Below is a small trained network, with its code and all its weights. Each question gives an input and a target symbol and asks what happens when units are switched off, that is, made to give their printed mean instead of their output.

import numpy as np


def w(rows, s, z=0):
    codes = np.array(rows[::2]) - 128.0
    scale = np.full(codes.shape[1], s)
    scale[-1] = z or s
    return codes * scale


def f(y):
    return y / 2 * (1 + np.tanh(0.7978845608 * (y + 0.044715 * y**3)))


def softmax(a):
    e = np.exp(a - a.max(-1, keepdims=True))
    return e / e.sum(-1, keepdims=True)


def log_softmax(a):
    a = a - a.max(-1, keepdims=True)
    return a - np.log(np.exp(a).sum(-1, keepdims=True))


def net(x, mask):
    ids = ['δεθμπστφ'.index(c) for c in x.split()]
    T = len(ids)
    res = E[ids] + P[:T]
    u = 0
    for l in range(2):
        q, k, v = (res @ M[l].T for M in (Q, K, V))
        z = softmax(np.where(np.tri(T) > 0, q @ k.T / 3**0.5, -1e9)) @ v
        res = res + np.where(mask[u], z, O[l][:, -1]) @ O[l][:, :-1]
        u += 1
        y = f(res @ A[l][:, :-1].T + A[l][:, -1])
        res = res + np.where(mask[u : u + 8], y, B[l][:, -1]) @ B[l][:, :-1]
        u += 8
    return log_softmax(res[-1] @ U[:, :-1].T + U[:, -1])


Q, K, V, O, A, B = {}, {}, {}, {}, {}, {}
E = w([
[89,180,178,170,89,57],'δ',
[125,130,104,102,159,107],'ε',
[86,140,132,88,81,94],'θ',
[91,49,149,124,159,105],'μ',
[163,57,103,154,138,87],'π',
[177,209,89,124,120,78],'σ',
[139,107,44,45,109,86],'τ',
[104,230,142,141,82,254],'φ',
],0.018)
P = w([
[112,176,78,108,118,195],'0',
[254,111,211,125,73,75],'1',
[134,167,75,158,172,106],'2',
[108,161,45,187,140,116],'3',
[238,85,197,119,65,54],'4',
[143,207,146,131,191,135],'5',
[122,181,81,172,146,151],'6',
],0.0098)
Q[0] = w([
[223,116,252,79,122,53],'L0H0',
[42,102,93,192,84,222],'L0H0',
[117,168,68,231,62,254],'L0H0',
],0.0081)
K[0] = w([
[139,152,175,131,167,255],'L0H0',
[99,75,127,122,114,34],'L0H0',
[119,134,80,155,144,41],'L0H0',
],0.011)
V[0] = w([
[63,69,114,71,116,110],'L0H0',
[142,49,159,81,211,97],'L0H0',
[201,102,98,191,183,1],'L0H0',
],0.0064)
O[0] = w([
[125,34,139,68,164,185,167],'L0H0',
[177,123,173,197,203,134,6],'L0H0',
[254,70,108,166,100,194,110],'L0H0',
],0.0079,0.0022)
A[0] = w([
[63,77,86,120,206,248,95],'L0N0',
[89,205,136,105,76,215,49],'L0N1',
[56,123,116,127,181,175,2],'L0N2',
[147,188,144,47,198,165,123],'L0N3',
[133,98,90,174,116,196,74],'L0N4',
[166,124,131,149,74,3,213],'L0N5',
[139,2,156,73,80,166,170],'L0N6',
[80,98,123,128,101,34,109],'L0N7',
],0.0091,0.0067)
B[0] = w([
[120,164,171,181,167,100,151],'L0N0',
[124,132,178,102,162,92,151],'L0N1',
[244,110,89,161,119,101,124],'L0N2',
[73,119,79,122,98,116,145],'L0N3',
[84,94,171,99,123,155,130],'L0N4',
[129,109,178,138,101,174,248],'L0N5',
[117,173,130,111,97,49,188],'L0N6',
[160,200,176,140,154,178,180],'L0N7',
],0.011)
Q[1] = w([
[141,25,130,1,138,185],'L1H0',
[60,84,28,196,166,205],'L1H0',
[96,168,64,81,120,111],'L1H0',
],0.0083)
K[1] = w([
[57,166,146,40,133,128],'L1H0',
[254,58,180,167,108,207],'L1H0',
[137,71,50,140,97,149],'L1H0',
],0.0066)
V[1] = w([
[59,100,72,73,96,133],'L1H0',
[170,222,105,131,153,120],'L1H0',
[150,86,255,57,53,132],'L1H0',
],0.0073)
O[1] = w([
[76,94,156,85,1,250,226],'L1H0',
[128,233,105,101,145,63,254],'L1H0',
[57,68,80,209,58,109,213],'L1H0',
],0.0075,0.0032)
A[1] = w([
[108,216,99,98,121,147,28],'L1N0',
[99,159,57,162,192,184,196],'L1N1',
[69,124,90,157,137,155,153],'L1N2',
[153,132,205,107,128,152,3],'L1N3',
[180,155,5,105,123,146,111],'L1N4',
[211,158,118,89,106,123,87],'L1N5',
[183,3,133,105,68,111,105],'L1N6',
[141,101,36,69,105,71,38],'L1N7',
],0.012,0.0058)
B[1] = w([
[194,116,135,173,179,162,254],'L1N0',
[195,244,76,101,116,194,170],'L1N1',
[208,127,93,84,180,84,163],'L1N2',
[147,86,73,39,186,119,195],'L1N3',
[168,87,244,2,74,124,231],'L1N4',
[99,138,189,116,173,64,221],'L1N5',
[162,106,129,161,145,250,238],'L1N6',
[118,114,242,153,210,195,208],'L1N7',
],0.0089,0.0073)
U = w([
[92,130,217,179,77,154,74],'δ',
[200,94,29,1,190,126,123],'ε',
[61,106,65,48,52,167,254],'θ',
[142,59,132,95,233,83,206],'μ',
[179,92,143,151,148,187,78],'π',
[207,139,150,86,83,95,49],'σ',
[135,55,117,25,162,193,81],'τ',
[116,169,133,116,171,212,99],'φ',
],0.0078,0.0071)

Each question gives the input, a string of symbols that net reads in full, and the target symbol t.
The units are the heads (3 rows each of Q, K, V and O) and the neurons (one row each of A and B). Each row of codes is followed by its name. A weight is (code - 128) times the scale printed after its matrix; where a second scale follows, it is the last column's (O, A, B and U).
mask holds one flag per unit, layer by layer, with each layer's heads first. A switched-off unit (its flag False) gives its mean, the last column of its rows in O or B, instead of its output. The means were averaged over made-up inputs and are rounded, as every weight is.
A unit's drop is (log p(t) with every unit on - log p(t) with that unit switched off) / (log p(t) with every unit on - log p(t) with every unit switched off).
The circuit of an input: a set's keep is (log p(t) with only the set's units on - log p(t) with every unit switched off) / (log p(t) with every unit on - log p(t) with every unit switched off). Starting from the 12 units with the biggest drops (on a tie, the unit counted first), units are removed one at a time, each time the one whose removal leaves the highest keep (on an exact tie, the one counted first), for as long as the keep stays at least 0.8.
circuit, biggest first: the units of the circuit, biggest drop first
most important unit: the unit with the biggest drop
k most important neurons: the k neurons with the biggest drops, biggest first
top k neurons in layer l: the k neurons of layer l with the biggest drops, biggest first
input μ σ φ τ μ τ, target φ: circuit, biggest first : [L0H0; L1N0; L0N7]
input μ τ σ τ δ, target μ: 2 most important neurons : [L1N3; L0N0]
input π θ φ τ, target τ: circuit, biggest first : [L1N4; L1N7; L0N0]
input τ σ θ τ φ, target τ: most important neuron : [L1N3]
input π σ σ τ ε, target π: top 2 neurons in layer 0 : [L0N7; L0N5]
input τ δ τ θ π, target τ: circuit, biggest first : [L1H0; L1N3; L0N5; L0H0]
input π ε δ σ δ, target π: top 3 neurons in layer 1 : [L1N3; L1N6; L1N4]
input ε μ σ μ θ, target ε: circuit, biggest first : [L1N3; L1H0; L0N5; L1N7]
input φ τ σ, target φ: circuit, biggest first : [L0H0; L0N7; L1N0]
input μ σ μ τ φ, target μ: top 3 neurons in layer 0 : [L0N0; L0N5; L0N1]
input θ μ π, target π: circuit, biggest first : [L1N6; L1H0; L0H0]
input δ π τ φ μ π, target φ: circuit, biggest first : [L0N7; L0H0]
input ε σ τ σ φ, target ε: circuit, biggest first : [L1N3; L1H0; L0N1]
input μ μ ε θ σ ε, target ε: most important unit : L1N1
input δ μ θ τ μ, target δ: top 2 neurons in layer 0 : [L0N6; L0N1]
input θ σ φ ε δ μ, target φ: circuit, biggest first : [L0H0; L0N7; L1N4]
input φ θ μ σ μ δ, target φ: circuit, biggest first : [L0H0; L0N7; L1N0]
input π θ δ μ τ θ π, target π: circuit, biggest first : [L1N6; L0H0; L1H0; L0N7]
input σ μ μ ε μ, target σ: top 2 neurons in layer 1 : [L1N7; L1N0]
input φ τ θ ε ε, target φ: top 2 neurons in layer 0 : [L0N7; L0N1]
input τ τ τ π ε, target τ: top 2 neurons in layer 1 : [L1N6; L1N3]
input φ τ μ μ π, target φ: 4 most important neurons : [L0N7; L0N1; L1N3; L1N0]
input ε τ μ τ σ, target ε: most important unit : L1N3
